Below are the code and all the weights of a small trained network. Each question names an input and a class and asks about switching units off, where a switched-off unit gives its printed mean instead of its output.

import numpy as np


def w(rows, s, z=0):
    codes = np.array(rows[::2]) - 128.0
    scale = np.full(codes.shape[1], s)
    scale[-1] = z or s
    return codes * scale


def f(y):
    return y / 2 * (1 + np.tanh(0.7978845608 * (y + 0.044715 * y**3)))


def log_softmax(a):
    a = a - a.max(-1, keepdims=True)
    return a - np.log(np.exp(a).sum(-1, keepdims=True))


def net(x, mask):
    res = np.array(x, float).reshape(1, 4) / 4 @ E
    y = f(res @ A[0][:, :-1].T + A[0][:, -1])
    res = res + np.where(mask, y, B[0][:, -1]) @ B[0][:, :-1]
    return log_softmax(res[-1] @ U[:, :-1].T + U[:, -1])


A, B = {}, {}
E = w([
[181,180,254],'x0',
[53,108,137],'x1',
[30,186,105],'x2',
[195,233,108],'x3',
],0.0089)
A[0] = w([
[151,84,165,137],'N0',
[79,98,122,114],'N1',
[157,35,128,146],'N2',
[39,165,111,165],'N3',
[240,176,134,177],'N4',
[76,125,219,150],'N5',
[188,147,111,141],'N6',
[96,107,188,134],'N7',
[108,118,156,116],'N8',
[149,43,130,134],'N9',
[112,170,89,166],'N10',
[72,134,241,131],'N11',
[131,114,182,160],'N12',
[85,181,34,174],'N13',
[152,219,43,254],'N14',
[78,97,142,120],'N15',
[190,112,125,154],'N16',
[81,73,59,130],'N17',
[158,88,75,184],'N18',
[104,229,129,204],'N19',
[121,169,114,187],'N20',
[169,8,137,160],'N21',
],0.013,0.0068)
B[0] = w([
[177,120,1,164],'N0',
[151,112,148,166],'N1',
[60,159,19,200],'N2',
[168,129,204,205],'N3',
[219,92,138,230],'N4',
[35,53,57,181],'N5',
[203,157,105,168],'N6',
[92,90,67,159],'N7',
[35,112,93,134],'N8',
[62,168,25,189],'N9',
[220,144,184,169],'N10',
[74,88,104,188],'N11',
[130,14,126,163],'N12',
[129,159,178,222],'N13',
[198,141,203,244],'N14',
[146,151,122,164],'N15',
[164,149,105,175],'N16',
[132,171,109,221],'N17',
[168,210,109,194],'N18',
[100,105,250,204],'N19',
[142,150,231,163],'N20',
[80,160,31,227],'N21',
],0.0075,0.011)
U = w([
[163,160,77,52],'0',
[106,195,205,160],'1',
[67,175,143,2],'2',
[51,11,102,197],'3',
[138,198,64,229],'4',
[184,168,166,142],'5',
[24,231,66,135],'6',
],0.012,0.0047)

Each question gives the input, the list of numbers given to net, and the class t.
The units are the neurons (one row each of A and B). Each row of codes is followed by its name. A weight is (code - 128) times the scale printed after its matrix; where a second scale follows, it is the last column's (A, B and U).
mask holds one flag per neuron, in row order. A switched-off neuron (its flag False) gives its mean, the last column of its row in B, instead of its output. The means were averaged over made-up inputs and are rounded, as every weight is.
A unit's drop is (log p(t) with every unit on - log p(t) with that unit switched off) / (log p(t) with every unit on - log p(t) with every unit switched off).
The circuit of an input: a set's keep is (log p(t) with only the set's units on - log p(t) with every unit switched off) / (log p(t) with every unit on - log p(t) with every unit switched off). Starting from the 12 units with the biggest drops (on a tie, the unit counted first), units are removed one at a time, each time the one whose removal leaves the highest keep (on an exact tie, the one counted first), for as long as the keep stays at least 0.8.
units of the circuit, in order: the units of the circuit, biggest drop first
unit that matters most: the unit with the biggest drop
k most important neurons: the k neurons with the biggest drops, biggest first
drop of u: that unit's drop, to one decimal
input [5,1,6,0], class 3: 2 most important neurons => [N5, N11]
input [-2,0,6,8], class 1: unit that matters most => N19
input [5,-3,-8,-4], class 4: units of the circuit, in order => [N21, N2]
input [3,0,-7,-6], class 3: 2 most important neurons => [N12, N17]
input [-8,-8,-8,7], class 5: 2 most important neurons => [N14, N4]
input [-3,3,5,-7], class 6: 2 most important neurons => [N17, N4]
input [2,-6,7,4], class 5: 3 most important neurons => [N4, N14, N10]
input [5,-3,8,3], class 1: drop of N19 => 0.2
input [2,-8,3,1], class 5: drop of N4 => 0.1
input [5,1,-8,-5], class 3: drop of N12 => 0.2
input [5,-4,-5,0], class 0: drop of N0 => 0.1
